Below are the code and all the weights of a small trained network. Each question names an input and a target symbol and asks about switching units off, where a switched-off unit gives its printed mean instead of its output.

import numpy as np


def w(rows, s, z=0):
    codes = np.array(rows[::2]) - 128.0
    scale = np.full(codes.shape[1], s)
    scale[-1] = z or s
    return codes * scale


def f(y):
    return y / 2 * (1 + np.tanh(0.7978845608 * (y + 0.044715 * y**3)))


def softmax(a):
    e = np.exp(a - a.max(-1, keepdims=True))
    return e / e.sum(-1, keepdims=True)


def log_softmax(a):
    a = a - a.max(-1, keepdims=True)
    return a - np.log(np.exp(a).sum(-1, keepdims=True))


def net(x, mask):
    ids = ['αβδεζλμπσφω'.index(c) for c in x.split()]
    T = len(ids)
    res = E[ids] + P[:T]
    q, k, v = (res @ M[0].T for M in (Q, K, V))
    z = softmax(np.where(np.tri(T) > 0, q @ k.T / 3**0.5, -1e9)) @ v
    res = res + np.where(mask[0], z, O[0][:, -1]) @ O[0][:, :-1]
    y = f(res @ A[0][:, :-1].T + A[0][:, -1])
    res = res + np.where(mask[1:17], y, B[0][:, -1]) @ B[0][:, :-1]
    return log_softmax(res[-1] @ U[:, :-1].T + U[:, -1])


Q, K, V, O, A, B = {}, {}, {}, {}, {}, {}
E = w([
[106,154,129],'α',
[151,130,156],'β',
[217,151,210],'δ',
[136,126,136],'ε',
[108,103,102],'ζ',
[119,158,156],'λ',
[82,15,84],'μ',
[142,124,64],'π',
[153,108,103],'σ',
[55,250,149],'φ',
[132,133,121],'ω',
],0.023)
P = w([
[159,69,168],'0',
[157,161,51],'1',
[13,123,114],'2',
[161,68,171],'3',
[172,181,37],'4',
[29,120,121],'5',
[165,68,178],'6',
[173,187,15],'7',
[40,115,120],'8',
[168,72,179],'9',
[173,188,11],'10',
[57,131,124],'11',
],0.012)
Q[0] = w([
[160,176,182],'H0',
[237,209,143],'H0',
[175,2,187],'H0',
],0.0071)
K[0] = w([
[218,145,165],'H0',
[72,255,236],'H0',
[155,114,126],'H0',
],0.0083)
V[0] = w([
[160,89,148],'H0',
[139,161,190],'H0',
[8,163,253],'H0',
],0.0054)
O[0] = w([
[156,40,252,135],'H0',
[168,101,93,17],'H0',
[154,208,255,3],'H0',
],0.0058,0.0024)
A[0] = w([
[151,108,136,67],'N0',
[104,158,110,151],'N1',
[116,82,250,59],'N2',
[103,91,138,59],'N3',
[162,85,114,155],'N4',
[56,145,130,197],'N5',
[129,167,77,179],'N6',
[119,97,84,188],'N7',
[79,157,144,78],'N8',
[84,109,125,191],'N9',
[147,166,147,151],'N10',
[145,192,111,180],'N11',
[171,102,187,241],'N12',
[144,82,87,255],'N13',
[176,192,181,56],'N14',
[104,154,62,18],'N15',
],0.02,0.0061)
B[0] = w([
[165,151,74,130],'N0',
[157,81,122,159],'N1',
[87,127,39,162],'N2',
[206,78,117,150],'N3',
[254,168,156,186],'N4',
[93,233,137,189],'N5',
[135,82,108,193],'N6',
[155,198,120,222],'N7',
[193,89,136,149],'N8',
[124,82,85,185],'N9',
[110,131,64,150],'N10',
[141,60,146,179],'N11',
[84,90,170,172],'N12',
[99,165,187,251],'N13',
[142,142,74,163],'N14',
[134,39,152,177],'N15',
],0.0075,0.015)
U = w([
[33,135,86,200],'α',
[78,142,111,220],'β',
[135,209,94,172],'δ',
[124,99,134,98],'ε',
[194,51,108,75],'ζ',
[115,84,169,140],'λ',
[174,127,12,3],'μ',
[140,125,167,118],'π',
[210,207,127,59],'σ',
[201,172,222,52],'φ',
[158,128,140,103],'ω',
],0.011,0.0056)

Each question gives the input, a string of symbols that net reads in full, and the target symbol t.
The units are the heads (3 rows each of Q, K, V and O) and the neurons (one row each of A and B). Each row of codes is followed by its name. A weight is (code - 128) times the scale printed after its matrix; where a second scale follows, it is the last column's (O, A, B and U).
mask holds one flag per unit, heads first, then neurons. A switched-off unit (its flag False) gives its mean, the last column of its rows in O or B, instead of its output. The means were averaged over made-up inputs and are rounded, as every weight is.
A unit's drop is (log p(t) with every unit on - log p(t) with that unit switched off) / (log p(t) with every unit on - log p(t) with every unit switched off).
The circuit of an input: a set's keep is (log p(t) with only the set's units on - log p(t) with every unit switched off) / (log p(t) with every unit on - log p(t) with every unit switched off). Starting from the 12 units with the biggest drops (on a tie, the unit counted first), units are removed one at a time, each time the one whose removal leaves the highest keep (on an exact tie, the one counted first), for as long as the keep stays at least 0.8.
units of the circuit, in order: the units of the circuit, biggest drop first
top k neurons: the k neurons with the biggest drops, biggest first
drop of u: that unit's drop, to one decimal
input μ ε σ φ π π β π π σ ω, target ζ: units of the circuit, in order -> N11, N5, N15
input μ ε μ λ ε σ ζ π λ ω ω, target ζ: units of the circuit, in order -> N5, N11, N15
input δ ζ σ φ δ π σ σ, target ζ: top 4 neurons -> N5, N11, N6, N7
input φ λ ω σ β σ μ λ ω σ β, target μ: units of the circuit, in order -> H0, N13, N14, N10
input φ φ σ β π σ π, target σ: units of the circuit, in order -> N4, N15, N11
input μ φ π β ε, target ζ: units of the circuit, in order -> N11, N5
input σ σ μ π σ π φ β, target μ: top 2 neurons -> N14, N13
input σ σ β σ λ ω λ σ φ σ α, target μ: units of the circuit, in order -> N13, N6
input σ σ σ μ φ, target μ: top 2 neurons -> N14, N10
input μ ζ δ μ σ π λ δ, target ζ: top neuron -> N11
input π σ π λ σ ε φ ω φ π σ, target ζ: top 4 neurons -> N11, N5, N7, N6
input π μ α μ σ π μ μ δ, target α: top 3 neurons -> N2, N12, N4
input β φ ω ε δ φ μ π, target ζ: top 2 neurons -> N11, N15
input λ ε ω σ π, target ζ: top neuron -> N15
input φ λ φ ω ω φ β α, target μ: top 4 neurons -> N14, N13, N10, N12
input π μ ε α α ζ μ φ ω λ, target α: drop of N11 -> 0.0
input μ ζ σ π σ μ π φ, target μ: drop of N14 -> 0.2
input μ ε α β β δ μ δ φ β λ, target μ: drop of N13 -> 0.4
